Moves between items:
Z396 k Z888
Z396 x Z420
Z396 g Z976
Z396 b Z195
Z490 k Z912
Z490 x Z351
Z490 g Z658
Z490 b Z108
Z482 k Z675
Z482 x Z717
Z482 g Z490
Z482 b Z912
Z26 k Z661
Z26 x Z230
Z26 g Z734
Z26 b Z466
Z952 k Z164
Z952 x Z618
Z952 g Z862
Z952 b Z513
Z246 k Z842
Z246 x Z158
Z246 g Z545
Z246 b Z118
Z331 k Z710
Z331 x Z976
Z331 g Z982
Z331 b Z557
Z120 k Z765
Z120 x Z685
Z120 g Z338
Z120 b Z479
Z918 k Z468
Z918 x Z475
Z918 g Z748
Z918 b Z491
Z618 k Z318
Z618 x Z842
Z618 g Z579
Z618 b Z246
Z185 k Z575
Z185 x Z958
Z185 g Z48
Z185 b Z252
Z305 k Z993
Z305 x Z835
Z305 g Z164
Z305 b Z586
Z105 k Z200
Z105 x Z48
Z105 g Z632
Z105 b Z426
Z908 k Z649
Z908 x Z675
Z908 g Z321
Z908 b Z482
Z688 k Z502
Z688 x Z918
Z688 g Z209
Z688 b Z631
Z495 k Z787
Z495 x Z361
Z495 g Z380
Z495 b Z809
Z914 k Z229
Z914 x Z632
Z914 g Z185
Z914 b Z575
Z380 k Z809
Z380 x Z649
Z380 g Z836
Z380 b Z908
Z318 k Z998
Z318 x Z965
Z318 g Z246
Z318 b Z842
Z912 k Z717
Z912 x Z114
Z912 g Z108
Z912 b Z351
Z223 k Z582
Z223 x Z752
Z223 g Z675
Z223 b Z205
Z754 k Z120
Z754 x Z479
Z754 g Z963
Z754 b Z338
Z982 k Z557
Z982 x Z738
Z982 g Z420
Z982 b Z358
Z677 k Z380
Z677 x Z908
Z677 g Z906
Z677 b Z836
Z937 k Z734
Z937 x Z584
Z937 g Z712
Z937 b Z27
Z321 k Z482
Z321 x Z912
Z321 g Z752
Z321 b Z490
Z351 k Z114
Z351 x Z200
Z351 g Z229
Z351 b Z105
Z710 k Z396
Z710 x Z195
Z710 g Z557
Z710 b Z976
Z906 k Z836
Z906 x Z321
Z906 g Z223
Z906 b Z582
Z734 k Z466
Z734 x Z269
Z734 g Z27
Z734 b Z584
Z582 k Z321
Z582 x Z490
Z582 g Z205
Z582 b Z752
Z491 k Z475
Z491 x Z952
Z491 g Z993
Z491 b Z155
Z140 k Z816
Z140 x Z132
Z140 g Z26
Z140 b Z661
Z738 k Z376
Z738 x Z234
Z738 g Z140
Z738 b Z816
Z748 k Z491
Z748 x Z155
Z748 g Z305
Z748 b Z993
Z631 k Z918
Z631 x Z491
Z631 g Z433
Z631 b Z748
Z399 k Z754
Z399 x Z338
Z399 g Z78
Z399 b Z963
Z32 k Z305
Z32 x Z586
Z32 g Z952
Z32 b Z164
Z118 k Z158
Z118 x Z982
Z118 g Z396
Z118 b Z888
Z787 k Z895
Z787 x Z906
Z787 g Z809
Z787 b Z361
Z114 k Z65
Z114 x Z185
Z114 g Z105
Z114 b Z200
Z717 k Z291
Z717 x Z65
Z717 g Z351
Z717 b Z114
Z843 k Z209
Z843 x Z433
Z843 g Z468
Z843 b Z759
Z993 k Z155
Z993 x Z862
Z993 g Z586
Z993 b Z835
Z433 k Z748
Z433 x Z993
Z433 g Z32
Z433 b Z305
Z420 k Z358
Z420 x Z140
Z420 g Z462
Z420 b Z807
Z229 k Z105
Z229 x Z426
Z229 g Z575
Z229 b Z632
Z209 k Z631
Z209 x Z748
Z209 g Z759
Z209 b Z433
Z205 k Z752
Z205 x Z658
Z205 g Z717
Z205 b Z291
Z462 k Z807
Z462 x Z26
Z462 g Z234
Z462 b Z698
Z291 k Z658
Z291 x Z914
Z291 g Z114
Z291 b Z65
Z65 k Z914
Z65 x Z575
Z65 g Z200
Z65 b Z185
Z475 k Z32
Z475 x Z164
Z475 g Z155
Z475 b Z952
Z479 k Z685
Z479 x Z380
Z479 g Z895
Z479 b Z677
Z513 k Z618
Z513 x Z246
Z513 g Z804
Z513 b Z579
Z545 k Z118
Z545 x Z888
Z545 g Z710
Z545 b Z396
Z675 k Z205
Z675 x Z291
Z675 g Z912
Z675 b Z717
Z765 k Z78
Z765 x Z495
Z765 g Z479
Z765 b Z685
Z958 k Z688
Z958 x Z631
Z958 g Z843
Z958 b Z209
Z685 k Z495
Z685 x Z809
Z685 g Z677
Z685 b Z380
Z712 k Z27
Z712 x Z754
Z712 g Z697
Z712 b Z399
Z658 k Z108
Z658 x Z229
Z658 g Z65
Z658 b Z914
Z862 k Z513
Z862 x Z579
Z862 g Z998
Z862 b Z804
Z698 k Z26
Z698 x Z466
Z698 g Z937
Z698 b Z734
Z836 k Z908
Z836 x Z482
Z836 g Z582
Z836 b Z321
Z697 k Z399
Z697 x Z963
Z697 g Z765
Z697 b Z78
Z426 k Z48
Z426 x Z781
Z426 g Z688
Z426 b Z502
Z376 k Z462
Z376 x Z698
Z376 g Z816
Z376 b Z234
Z759 k Z433
Z759 x Z305
Z759 g Z475
Z759 b Z32
Z649 k Z223
Z649 x Z205
Z649 g Z482
Z649 b Z675
Z632 k Z426
Z632 x Z502
Z632 g Z958
Z632 b Z688
Z195 k Z420
Z195 x Z807
Z195 g Z376
Z195 b Z462
Z48 k Z252
Z48 x Z843
Z48 g Z502
Z48 b Z781
Z586 k Z835
Z586 x Z998
Z586 g Z618
Z586 b Z318
Z466 k Z230
Z466 x Z697
Z466 g Z584
Z466 b Z269
Z122 k Z545
Z122 x Z396
Z122 g Z331
Z122 b Z710
Z888 k Z982
Z888 x Z358
Z888 g Z195
Z888 b Z420
Z804 k Z579
Z804 x Z545
Z804 g Z965
Z804 b Z122
Z358 k Z738
Z358 x Z816
Z358 g Z807
Z358 b Z140
Z27 k Z584
Z27 x Z120
Z27 g Z399
Z27 b Z754
Z164 k Z586
Z164 x Z318
Z164 g Z513
Z164 b Z618
Z963 k Z338
Z963 x Z895
Z963 g Z495
Z963 b Z787
Z809 k Z361
Z809 x Z223
Z809 g Z908
Z809 b Z649
Z338 k Z479
Z338 x Z677
Z338 g Z787
Z338 b Z895
Z579 k Z246
Z579 x Z118
Z579 g Z122
Z579 b Z545
Z78 k Z963
Z78 x Z787
Z78 g Z685
Z78 b Z495
Z965 k Z122
Z965 x Z710
Z965 g Z158
Z965 b Z331
Z269 k Z697
Z269 x Z78
Z269 g Z120
Z269 b Z765
Z468 k Z759
Z468 x Z32
Z468 g Z491
Z468 b Z475
Z158 k Z331
Z158 x Z557
Z158 g Z888
Z158 b Z982
Z895 k Z677
Z895 x Z836
Z895 g Z361
Z895 b Z906
Z200 k Z185
Z200 x Z252
Z200 g Z426
Z200 b Z48
Z132 k Z937
Z132 x Z27
Z132 g Z230
Z132 b Z712
Z661 k Z132
Z661 x Z712
Z661 g Z466
Z661 b Z230
Z976 k Z195
Z976 x Z462
Z976 g Z738
Z976 b Z376
Z584 k Z269
Z584 x Z765
Z584 g Z754
Z584 b Z120
Z842 k Z965
Z842 x Z331
Z842 g Z118
Z842 b Z158
Z998 k Z804
Z998 x Z122
Z998 g Z842
Z998 b Z965
Z108 k Z351
Z108 x Z105
Z108 g Z914
Z108 b Z229
Z155 k Z952
Z155 x Z513
Z155 g Z835
Z155 b Z862
Z835 k Z862
Z835 x Z804
Z835 g Z318
Z835 b Z998
Z234 k Z698
Z234 x Z734
Z234 g Z132
Z234 b Z937
Z807 k Z140
Z807 x Z661
Z807 g Z698
Z807 b Z26
Z781 k Z843
Z781 x Z759
Z781 g Z918
Z781 b Z468
Z230 k Z712
Z230 x Z399
Z230 g Z269
Z230 b Z697
Z252 k Z958
Z252 x Z209
Z252 g Z781
Z252 b Z843
Z575 k Z632
Z575 x Z688
Z575 g Z252
Z575 b Z958
Z557 k Z976
Z557 x Z376
Z557 g Z358
Z557 b Z738
Z816 k Z234
Z816 x Z937
Z816 g Z661
Z816 b Z132
Z361 k Z906
Z361 x Z582
Z361 g Z649
Z361 b Z223
Z502 k Z781
Z502 x Z468
Z502 g Z631
Z502 b Z918
Z752 k Z490
Z752 x Z108
Z752 g Z291
Z752 b Z658

The rows follow the links: the fewer symbols apart two items are, the more alike their rows tend to be.

Each row is also shifted at random along 7 hidden directions that mean nothing.

Row, then item:
-30 1 17 8 -7 5 -3 8 -7 6 6 -2 9 16 7 12 8 -2 18 -9 9 -5 -13 13 9 0 4 10 3 -5 -2 6 -11 3 -5 -15 -6 2 6 -6 -1 -4 13 5 1 -6 -5 -11 -12 9 1 -3 -8 -> Z895
38 16 -13 -10 13 1 12 -2 6 2 4 -8 -9 1 -12 -7 -3 19 -17 1 0 2 1 -2 0 -12 -4 -6 20 -5 -6 -11 -1 -6 12 6 3 2 6 14 10 15 -14 3 14 8 11 10 6 2 -14 -2 1 -> Z816
-27 0 -21 -20 15 8 6 -14 -1 2 -12 -2 4 -7 0 3 3 -1 -14 -8 4 9 -5 6 -9 -4 -13 -12 4 -1 -2 -1 21 2 9 9 1 6 28 9 17 10 6 -2 6 6 16 10 -4 7 7 8 11 -> Z998
6 12 -23 -23 22 3 7 -1 5 9 -5 0 -9 2 -4 -5 0 17 -4 0 -2 -7 -5 18 -9 -29 2 -16 17 5 -5 -17 -11 0 8 3 -1 6 20 10 6 12 -8 4 6 3 9 14 11 0 -17 4 0 -> Z842
5 -16 39 9 -15 -8 -10 3 2 -11 9 4 -2 49 20 12 6 -4 -5 -2 26 9 -10 5 4 4 5 5 -22 -2 7 6 0 -8 -2 -2 5 -1 -28 -7 -14 -25 31 12 3 -13 -3 -8 -15 -6 0 -13 -4 -> Z688
5 3 14 0 7 -1 -5 16 0 4 5 3 -1 14 -3 -12 9 -2 -5 1 -14 -6 -4 3 3 -2 11 2 5 -7 3 -12 -26 -7 -3 -15 -6 -7 1 0 -8 -5 -7 12 1 -7 -11 -8 -3 -4 -14 -2 -2 -> Z351
-19 10 -13 6 4 -1 9 -5 2 1 1 -1 -8 -27 -15 -22 -8 9 -2 13 -20 1 15 -12 1 12 -5 -1 13 -7 -6 -3 -1 5 -4 8 -1 3 -13 1 6 16 -34 -7 -11 9 -5 1 20 -7 -13 1 5 -> Z584
8 7 -20 -5 6 9 8 -5 0 6 2 -7 10 -13 -15 -3 -9 -5 -19 2 -15 0 13 -17 0 7 -12 -8 8 5 -7 -5 15 0 4 7 0 3 9 11 8 16 -12 -7 5 5 1 1 6 2 -2 9 1 -> Z734
-24 9 24 4 2 -8 -2 21 2 -1 5 0 -16 23 7 -9 10 15 21 2 -3 -14 -9 26 8 -20 24 2 12 -3 3 -10 -52 -9 -2 -13 -3 0 1 -13 -19 -3 -5 10 -2 -19 -13 -5 -6 -9 -22 -11 -1 -> Z675
2 4 -26 -19 11 3 -2 -3 9 6 -5 6 -5 -15 -9 -13 -10 5 -11 10 -11 -9 13 -4 -13 -18 7 -19 8 12 1 -18 -3 -2 7 8 1 -2 -5 11 -2 7 -18 -1 -1 6 -1 14 22 -9 -10 6 2 -> Z32
-6 -2 -14 7 -11 1 -5 -2 -13 4 -2 -1 4 -25 2 16 -1 -5 29 -5 8 -12 2 3 4 -7 4 8 0 14 3 8 8 6 2 -7 -6 -3 11 -2 -2 3 4 -10 -5 2 -1 -4 -2 9 19 5 -5 -> Z361
22 6 -14 -7 22 -8 0 -6 2 3 -5 1 -12 -46 -14 -37 9 0 -10 1 -24 4 16 -3 -8 10 0 5 20 -26 6 -7 3 5 -3 -1 -5 -9 16 14 25 18 -37 -1 -14 13 -8 -4 3 6 0 2 19 -> Z575
25 12 -21 -3 10 4 7 3 -1 -1 -8 -7 3 -23 -9 1 2 0 1 -9 -19 -4 -2 2 2 -5 -7 2 11 4 -3 4 -5 3 1 1 1 0 40 0 8 13 -4 -8 8 5 9 6 -6 9 7 9 3 -> Z140
-3 8 24 7 3 1 6 11 3 -3 8 -11 7 22 -4 -13 7 -11 -23 -4 -26 5 6 -6 7 20 -8 1 4 -14 -5 2 -16 -4 -11 0 3 4 13 -4 0 6 -3 3 0 -14 -11 -14 -17 -1 -15 -1 4 -> Z697
8 -2 1 0 8 -1 1 7 1 -5 -15 1 4 -14 2 -6 11 -8 8 -9 -19 3 -12 12 -3 7 -2 6 -2 -9 2 9 -14 8 -11 -5 1 1 32 -13 6 -1 2 -2 -4 -1 3 0 -12 5 9 5 9 -> Z318
0 -1 -26 -23 16 1 5 -18 1 5 -13 -2 -7 -26 -2 -5 1 9 0 -3 10 3 6 12 -12 -13 -2 -14 12 -5 1 -7 20 3 16 11 1 6 18 14 20 18 -7 -9 -3 7 10 13 2 7 8 3 13 -> Z164
-43 4 13 -14 7 3 -3 7 6 1 2 6 -4 31 8 -7 7 8 -9 -1 4 -2 -9 14 -5 -17 10 -8 5 -4 1 -12 -21 -4 3 -3 1 1 -4 2 -6 -8 6 16 5 -8 -1 5 1 -6 -18 -6 0 -> Z209
7 -16 -5 10 -15 -7 -12 -3 -10 -1 -3 9 -3 -16 9 17 -5 -4 33 5 19 -8 -1 4 0 -5 10 7 -17 18 7 6 9 3 -1 -7 -6 -4 -16 -8 -12 -13 8 -6 -12 1 -3 -3 6 -2 18 1 -6 -> Z200
6 -6 -9 0 -3 -6 -12 4 -4 -7 -5 3 -5 -7 7 7 -1 -13 8 -2 -12 -13 5 2 -2 -15 8 -3 -12 26 7 2 -9 -3 -3 1 0 -7 19 -6 -16 -9 10 -4 -4 -9 -2 0 -3 -5 9 8 2 -> Z252
-35 1 -7 -17 12 10 8 -14 0 12 -7 1 7 -1 3 1 6 7 -2 -8 19 13 -12 15 -8 1 -11 -3 10 -20 -6 0 22 11 6 1 -2 11 9 10 27 10 3 2 0 11 11 6 -1 13 3 0 2 -> Z122
25 -6 -9 -3 2 2 -5 -6 -9 1 3 -1 3 -3 -4 9 2 -7 -15 -3 10 3 2 -13 2 1 -3 -1 -6 8 5 -4 25 -9 12 -3 -5 -9 2 13 3 -2 6 1 10 5 6 -1 -4 5 11 4 2 -> Z108
-15 19 -16 -9 16 0 6 5 -6 9 4 -5 -16 -2 -4 -2 5 23 16 -5 3 -13 -5 23 3 -31 10 -2 28 3 -3 -15 -21 -2 9 -9 -8 2 23 7 5 16 -13 4 5 1 3 4 4 6 -16 -1 -2 -> Z685
18 -1 -5 -2 -5 1 -2 -6 -9 6 8 -7 2 0 1 17 1 1 8 -8 22 -5 3 2 5 -8 0 3 5 6 0 1 18 -3 11 -4 -5 -1 5 11 5 5 10 -3 5 2 1 -6 -8 12 11 -1 -5 -> Z809
34 9 17 -2 4 3 8 10 5 6 9 -9 2 31 -1 4 4 11 -3 -4 7 -1 -9 11 6 -6 2 0 11 -11 -6 -7 -17 -4 4 -6 1 7 3 1 0 5 6 6 12 -6 -1 -2 -9 3 -16 -7 -7 -> Z26
7 1 10 16 -5 -3 5 0 2 -8 -9 -2 4 -24 0 -6 6 -1 15 -6 -6 13 -11 1 4 26 -9 22 0 -25 0 21 -1 13 -14 -1 4 1 8 -15 14 1 -3 -6 -6 9 4 -3 -11 9 15 -4 5 -> Z376
-21 7 -3 -9 12 12 0 14 9 3 -4 4 18 10 -9 -14 0 -19 -30 -1 -45 -2 1 -12 -6 9 -8 -10 -2 3 -6 -6 -19 4 -16 1 3 0 19 -4 -5 -1 -4 7 3 -4 -5 2 3 -7 -16 12 0 -> Z965
-9 -3 17 -10 11 4 0 1 8 7 -7 1 10 -7 2 -19 15 -6 -3 -8 -6 9 -4 12 -8 18 0 3 9 -38 3 1 -4 9 -7 -5 0 4 12 1 22 6 -6 4 -9 1 -9 -4 -13 9 4 -4 10 -> Z305
32 -6 -7 -5 1 -2 -7 4 -1 5 -10 5 0 -18 7 10 5 2 32 -6 12 -10 -11 20 -5 -15 14 5 0 3 6 1 -8 7 1 -10 -3 -1 13 -4 1 -4 7 -4 -5 3 0 5 -3 6 16 1 -2 -> Z491
-19 -6 -6 13 -15 -5 -9 6 -11 -4 -2 11 -15 -3 8 20 -5 13 41 10 22 -14 -13 9 7 -23 20 5 -12 28 6 -2 -13 -5 5 -11 -7 -5 -22 -13 -26 -17 5 0 -1 -3 3 5 16 -11 4 -3 -11 -> Z717
-12 2 3 4 -5 -2 5 -3 -5 -4 8 -7 -4 20 2 10 -4 3 -8 1 7 2 4 -3 7 -2 -7 -3 -3 11 -5 1 5 -8 5 7 1 3 -2 1 -7 2 8 0 7 -7 4 -3 -3 -2 -6 -1 -2 -> Z120

From each start, follow one symbol. Which item do you reach?
Answer with the item's name.
new walk
-23 -1 6 -4 4 0 -2 10 8 3 -12 7 -1 -6 5 -11 4 0 22 2 -16 -9 -5 20 -7 -7 14 -5 2 -4 1 -2 -31 7 -9 -4 0 5 9 -15 -6 0 -6 -2 -13 -8 -10 3 2 -6 -5 0 3
g: Z862
new walk
2 -6 12 -1 5 -1 -3 -5 1 4 7 3 1 0 -5 -19 5 -4 -21 4 2 12 7 -13 -2 21 -3 3 2 -24 3 -6 16 -2 0 -4 -4 -5 -23 13 14 0 -13 9 -6 7 -8 -8 2 1 -4 -5 5
k: Z105
new walk
-17 5 -11 -7 3 12 6 -1 -1 8 1 -7 15 3 -9 2 -7 -11 -19 -1 -18 -3 12 -11 0 5 -11 -12 5 9 -7 -4 7 -1 3 6 0 5 14 6 1 13 -3 -6 6 -6 -2 -1 0 2 -5 10 -1
k: Z230
new walk
-28 21 -55 -19 19 12 13 -8 0 9 -9 -1 -4 -40 -22 -11 -14 14 -10 7 -23 -10 13 -9 -7 -21 -6 -18 24 16 -9 -17 3 3 12 11 -2 1 20 15 10 25 -33 -8 7 16 12 20 29 -1 -11 14 3
k: Z26
new walk
-14 -6 19 8 0 -8 2 0 -1 -1 -18 6 -9 -18 16 -3 19 15 53 -7 21 8 -28 41 -1 4 9 19 3 -32 4 14 -17 16 -10 -13 -2 9 9 -21 14 -1 2 -3 -17 3 2 -1 -12 9 14 -11 6
b: Z579
new walk
-7 -11 -4 9 -7 -1 -10 -3 -4 -12 -9 8 5 -24 3 0 3 -18 -1 -2 -8 8 -2 -14 -2 16 -6 11 -18 2 8 15 15 5 -10 0 1 -10 3 -7 1 -14 6 -1 -4 7 4 0 -3 1 23 5 6
b: Z468
new walk
-21 4 -9 6 -1 -3 6 -6 -11 -1 -2 -4 -9 -13 2 10 3 11 22 -3 12 -1 -6 12 7 -7 -2 7 6 4 -3 6 4 2 4 -2 -4 4 13 -3 5 8 -1 -6 -1 2 8 0 -3 7 6 0 1
b: Z685
new walk
4 -8 3 -3 -1 8 -9 1 1 -5 -2 3 19 4 0 0 3 -27 -35 -7 -15 10 1 -24 -3 20 -12 2 -17 -1 5 7 18 -1 -5 2 3 -10 7 5 2 -13 15 6 8 3 3 -2 -11 3 14 7 4
g: Z748
new walk
15 6 -11 -3 1 -6 10 -9 -4 7 4 -7 -16 -3 -1 9 -7 25 24 6 25 -7 4 16 2 -21 6 -6 14 8 -5 -8 1 -2 14 3 -3 9 -7 5 1 15 -8 -9 -2 1 3 3 10 1 -8 -5 -4
k: Z584
new walk
-1 -1 -9 -8 2 0 1 1 1 0 -6 4 -7 16 7 16 -3 11 13 1 13 -5 -14 17 -3 -26 6 -10 -5 20 -3 -5 -9 -2 6 1 2 6 5 -5 -11 -5 13 1 5 -5 11 11 6 -6 -5 1 -5
b: Z122
new walk
-26 -1 -17 13 -10 4 2 -2 -5 -6 -3 -1 12 -26 -9 0 -12 -20 -7 6 -32 -2 17 -27 3 20 -14 0 -12 19 -4 11 11 3 -10 9 0 -1 6 -8 -7 4 -10 -14 -6 0 -3 -4 8 -6 9 14 2
k: Z697
new walk
-27 -10 -15 13 -8 -7 -7 -9 -8 -7 -18 15 -8 -53 6 0 3 5 41 3 14 5 -13 6 -3 5 4 21 -9 -6 9 16 11 16 -7 -7 -4 -7 -8 -12 8 -10 -7 -6 -16 21 9 7 12 5 28 -1 4
x: Z433
new walk
10 11 4 -2 8 -3 6 3 -4 1 9 -10 -9 17 -1 0 7 11 -5 -6 4 0 -4 10 8 -10 0 2 14 -3 -3 -5 -9 -7 6 -4 -2 2 18 6 3 8 1 6 8 -4 4 -4 -11 6 -11 -3 0
b: Z787
new walk
-10 -1 44 -4 4 -2 -3 10 8 1 6 3 -2 47 15 -8 19 9 -3 -7 20 10 -21 23 0 1 10 7 4 -33 4 -5 -21 -2 -2 -12 2 2 -13 -2 5 -13 14 22 3 -7 -5 -4 -17 2 -14 -17 -1
x: Z491
new walk
-22 -13 -11 3 -3 0 -9 -10 -10 1 -10 6 5 -35 2 1 5 -15 15 -3 1 1 5 -1 -4 12 -2 8 -8 -1 7 10 20 10 -4 -4 -6 -4 9 0 10 -1 -1 -8 -14 6 -3 -5 -3 8 25 6 7
b: Z252
new walk
-15 -8 -11 -5 1 -9 -3 -16 -9 1 -7 4 -17 -20 11 7 5 14 30 -2 32 0 -3 23 -5 -17 9 2 3 0 7 3 14 5 11 -1 -5 2 0 4 10 3 2 -4 -10 6 6 4 1 7 14 -5 6
x: Z843
new walk
-29 -4 -18 -18 10 3 -3 -12 -5 2 -4 -2 1 -10 1 -2 2 -12 -19 -6 -5 -1 13 -2 -8 -6 -5 -13 1 9 5 -5 19 -2 8 8 -1 -1 23 13 8 7 2 -2 -2 -3 2 1 -6 4 7 9 12
x: Z781
new walk
11 -4 21 3 3 -11 -3 -2 4 -6 3 5 -15 5 7 -14 11 11 1 1 16 11 -8 9 -1 7 6 11 2 -26 7 1 -2 0 -1 -4 2 -4 -18 0 9 -7 -2 11 -5 6 0 -2 -4 1 -2 -14 6
k: Z781
new walk
-13 -1 -15 7 -13 7 0 2 -8 0 -8 0 10 -5 4 29 -8 -2 24 -4 7 -8 -11 2 5 -10 -2 1 -10 25 -5 10 1 4 1 -1 0 4 11 -12 -13 -5 18 -10 8 -1 10 7 1 2 14 8 -11
k: Z698
